Below is a small trained network, with its code and all its weights. Each question gives an input and a class and asks what happens when units are switched off, that is, made to give their printed mean instead of their output.

import numpy as np


def w(rows, s, z=0):
    codes = np.array(rows[::2]) - 128.0
    scale = np.full(codes.shape[1], s)
    scale[-1] = z or s
    return codes * scale


def f(y):
    return np.maximum(y, 0)


def log_softmax(a):
    a = a - a.max(-1, keepdims=True)
    return a - np.log(np.exp(a).sum(-1, keepdims=True))


def net(x, mask):
    res = np.array(x, float).reshape(1, 3) / 4 @ E
    y = f(res @ A[0][:, :-1].T + A[0][:, -1])
    res = res + np.where(mask, y, B[0][:, -1]) @ B[0][:, :-1]
    return log_softmax(res[-1] @ U[:, :-1].T + U[:, -1])


A, B = {}, {}
E = w([
[99,141,142,7,139,251],'x0',
[217,191,190,159,69,135],'x1',
[109,120,26,186,21,193],'x2',
],0.012)
A[0] = w([
[156,71,178,85,169,127,81],'N0',
[96,72,81,149,158,74,108],'N1',
[141,171,156,17,168,66,68],'N2',
[16,47,90,44,159,157,89],'N3',
[141,133,125,17,141,248,63],'N4',
[119,142,87,129,74,184,84],'N5',
[136,94,86,145,100,185,97],'N6',
[97,137,143,106,128,127,251],'N7',
[231,211,150,110,102,185,85],'N8',
[132,82,87,144,105,189,76],'N9',
],0.015)
B[0] = w([
[110,78,119,209,145,179,176],'N0',
[174,124,187,101,66,98,190],'N1',
[95,62,96,195,178,163,204],'N2',
[131,120,242,87,73,144,247],'N3',
[248,168,79,170,114,46,251],'N4',
[95,94,142,151,221,116,182],'N5',
[99,121,136,185,191,170,177],'N6',
[87,190,43,127,119,194,229],'N7',
[117,91,247,67,72,162,208],'N8',
[111,99,146,179,177,149,170],'N9',
],0.013,0.018)
U = w([
[72,69,76,200,234,161,89],'0',
[233,166,75,183,102,30,129],'1',
[113,113,175,71,76,159,73],'2',
[43,244,1,65,137,197,251],'3',
],0.013,0.018)

Each question gives the input, the list of numbers given to net, and the class t.
The units are the neurons (one row each of A and B). Each row of codes is followed by its name. A weight is (code - 128) times the scale printed after its matrix; where a second scale follows, it is the last column's (A, B and U).
mask holds one flag per neuron, in row order. A switched-off neuron (its flag False) gives its mean, the last column of its row in B, instead of its output. The means were averaged over made-up inputs and are rounded, as every weight is.
A unit's drop is (log p(t) with every unit on - log p(t) with that unit switched off) / (log p(t) with every unit on - log p(t) with every unit switched off).
The circuit of an input: a set's keep is (log p(t) with only the set's units on - log p(t) with every unit switched off) / (log p(t) with every unit on - log p(t) with every unit switched off). Starting from all 10 units, units are removed one at a time, each time the one whose removal leaves the highest keep (on an exact tie, the one counted first), for as long as the keep stays at least 0.8.
units of the circuit, in order: the units of the circuit, biggest drop first
top k neurons: the k neurons with the biggest drops, biggest first
drop of u: that unit's drop, to one decimal
input [-2,-5,-3], class 2: top 2 neurons -> [N4; N1]
input [-3,3,2], class 3: top 2 neurons -> [N4; N3]
input [3,3,-5], class 0: units of the circuit, in order -> [N2]
input [-6,7,-4], class 2: top 2 neurons -> [N4; N8]
input [1,-2,-3], class 3: top 2 neurons -> [N5; N7]
input [7,-6,-8], class 0: top 2 neurons -> [N2; N0]
input [-3,1,0], class 3: top 2 neurons -> [N4; N3]
input [-8,-2,8], class 0: top 2 neurons -> [N4; N6]
input [0,-1,3], class 3: top 3 neurons -> [N2; N0; N4]
input [1,-8,7], class 2: top 4 neurons -> [N3; N1; N2; N0]
input [4,0,-4], class 0: top 3 neurons -> [N2; N0; N1]
input [3,2,2], class 3: top 3 neurons -> [N3; N1; N2]
input [5,-4,-6], class 0: drop of N0 -> 1.3
input [2,1,-2], class 3: drop of N5 -> 0.0
input [-1,5,2], class 2: drop of N8 -> 0.3
input [2,-7,0], class 2: units of the circuit, in order -> [N3]
input [-5,-8,-6], class 2: top 2 neurons -> [N1; N4]
